Below are the code and all the weights of a small trained network. Each question names an input and a class and asks about switching units off, where a switched-off unit gives its printed mean instead of its output.

import numpy as np


def w(rows, s, z=0):
    codes = np.array(rows[::2]) - 128.0
    scale = np.full(codes.shape[1], s)
    scale[-1] = z or s
    return codes * scale


def norm(h):
    return h / np.sqrt((h * h).mean(-1, keepdims=True) + 1e-5)


def f(y):
    return np.maximum(y, 0)


def log_softmax(a):
    a = a - a.max(-1, keepdims=True)
    return a - np.log(np.exp(a).sum(-1, keepdims=True))


def net(x, mask):
    res = np.array(x, float).reshape(1, 8) / 4 @ E
    u = 0
    for l in range(2):
        y = f(norm(res) @ A[l][:, :-1].T + A[l][:, -1])
        res = res + np.where(mask[u : u + 10], y, B[l][:, -1]) @ B[l][:, :-1]
        u += 10
    return log_softmax(norm(res)[-1] @ U[:, :-1].T + U[:, -1])


A, B = {}, {}
E = w([
[60,118,41,46],'x0',
[79,132,77,86],'x1',
[251,201,170,33],'x2',
[224,57,3,248],'x3',
[105,151,96,118],'x4',
[99,127,110,107],'x5',
[174,73,184,137],'x6',
[87,134,83,72],'x7',
],0.0049)
A[0] = w([
[187,174,130,54,127],'0.n1',
[187,140,146,216,182],'0.n2',
[233,149,88,4,90],'0.n3',
[180,179,121,114,2],'0.n4',
[132,120,167,172,34],'0.n5',
[76,87,71,82,101],'0.n6',
[159,185,90,140,196],'0.n7',
[155,132,108,194,74],'0.n8',
[98,164,186,130,167],'0.n9',
[49,55,116,135,106],'0.n10',
],0.011,0.00097)
B[0] = w([
[87,84,180,192,216],'0.n1',
[122,69,115,105,231],'0.n2',
[111,88,140,197,254],'0.n3',
[146,89,154,254,171],'0.n4',
[117,183,147,162,169],'0.n5',
[146,123,147,108,209],'0.n6',
[138,78,152,117,176],'0.n7',
[83,172,63,128,198],'0.n8',
[153,130,101,62,187],'0.n9',
[77,139,140,169,212],'0.n10',
],0.0074,0.006)
A[1] = w([
[151,155,174,167,105],'1.n1',
[107,208,251,50,216],'1.n2',
[175,124,134,115,140],'1.n3',
[186,115,29,181,89],'1.n4',
[140,14,123,56,207],'1.n5',
[96,179,162,142,68],'1.n6',
[162,47,152,138,89],'1.n7',
[38,87,148,190,250],'1.n8',
[75,181,108,111,186],'1.n9',
[48,137,135,86,92],'1.n10',
],0.012,0.0022)
B[1] = w([
[183,145,62,152,152],'1.n1',
[143,58,109,30,192],'1.n2',
[96,129,132,186,133],'1.n3',
[155,59,70,111,185],'1.n4',
[136,153,177,88,160],'1.n5',
[76,24,174,81,147],'1.n6',
[115,200,204,59,172],'1.n7',
[156,254,191,82,247],'1.n8',
[162,127,181,116,157],'1.n9',
[111,143,55,91,166],'1.n10',
],0.007,0.013)
U = w([
[154,178,161,73,74],'0',
[73,12,159,96,252],'1',
[40,128,220,149,63],'2',
],0.011,0.0015)

Each question gives the input, the list of numbers given to net, and the class t.
The units are the neurons (one row each of A and B). Each row of codes is followed by its name. A weight is (code - 128) times the scale printed after its matrix; where a second scale follows, it is the last column's (A, B and U).
mask holds one flag per neuron, layer by layer. A switched-off neuron (its flag False) gives its mean, the last column of its row in B, instead of its output. The means were averaged over made-up inputs and are rounded, as every weight is.
A unit's drop is (log p(t) with every unit on - log p(t) with that unit switched off) / (log p(t) with every unit on - log p(t) with every unit switched off).
The circuit of an input: a set's keep is (log p(t) with only the set's units on - log p(t) with every unit switched off) / (log p(t) with every unit on - log p(t) with every unit switched off). Starting from the 12 units with the biggest drops (on a tie, the unit counted first), units are removed one at a time, each time the one whose removal leaves the highest keep (on an exact tie, the one counted first), for as long as the keep stays at least 0.8.
circuit, biggest first: the units of the circuit, biggest drop first
k most important neurons: the k neurons with the biggest drops, biggest first
top k neurons in layer l: the k neurons of layer l with the biggest drops, biggest first
input [1,8,-7,6,-5,-2,6,-4], class 2: 2 most important neurons -> [1.n2; 0.n10]
input [7,7,8,-2,4,-4,5,5], class 2: circuit, biggest first -> [0.n3; 0.n1; 1.n2]
input [2,-7,-4,1,3,6,1,-1], class 0: circuit, biggest first -> [1.n8]
input [-7,6,5,-6,-2,4,4,-6], class 1: circuit, biggest first -> [1.n2; 1.n8]
input [-5,8,-4,-8,5,-2,-5,-5], class 1: top 4 neurons in layer 1 -> [1.n2; 1.n6; 1.n8; 1.n7]
input [8,-6,6,-2,4,-3,5,-6], class 2: 2 most important neurons -> [0.n3; 0.n1]
input [-1,-4,2,6,-4,4,-8,-6], class 1: top 2 neurons in layer 1 -> [1.n8; 1.n4]
input [-7,5,-4,-5,-7,-2,-1,-2], class 1: top 3 neurons in layer 1 -> [1.n2; 1.n6; 1.n7]
input [-8,3,7,-2,7,0,2,3], class 2: circuit, biggest first -> [0.n1; 0.n3]
input [0,-6,-4,1,-7,7,7,1], class 0: circuit, biggest first -> [1.n8; 0.n3]
input [4,-5,4,2,7,-1,-5,-1], class 2: circuit, biggest first -> [0.n3; 0.n1]
input [-8,8,8,1,8,7,1,2], class 2: circuit, biggest first -> [0.n1; 0.n3]
input [0,8,-8,5,-4,6,1,6], class 2: top 3 neurons in layer 1 -> [1.n2; 1.n8; 1.n1]
input [-8,-1,2,-6,2,4,8,3], class 1: 2 most important neurons -> [1.n2; 1.n8]
input [-1,-2,-6,-8,-2,-5,-5,-5], class 1: 2 most important neurons -> [1.n2; 1.n6]
input [4,-6,7,8,-5,1,-1,5], class 1: circuit, biggest first -> [1.n8]
input [-6,5,5,3,6,1,0,-4], class 2: top 3 neurons in layer 0 -> [0.n4; 0.n1; 0.n3]
input [7,-7,-7,-6,5,8,2,-4], class 0: top 2 neurons in layer 1 -> [1.n8; 1.n10]
input [-8,-6,-3,-6,-3,4,5,5], class 1: 3 most important neurons -> [1.n2; 1.n8; 0.n3]
input [-3,0,-2,-8,0,-1,-7,3], class 1: top 4 neurons in layer 1 -> [1.n2; 1.n8; 1.n6; 1.n7]
input [-4,-6,3,-8,4,-7,2,-2], class 1: top neuron in layer 0 -> [0.n9]
input [-6,7,4,1,-3,-2,-1,-2], class 2: top 2 neurons in layer 0 -> [0.n1; 0.n4]
input [-5,-4,-4,-7,5,-3,-6,-8], class 1: top 3 neurons in layer 1 -> [1.n2; 1.n6; 1.n8]
input [8,0,-6,3,2,6,4,-7], class 0: 3 most important neurons -> [1.n8; 0.n3; 0.n1]
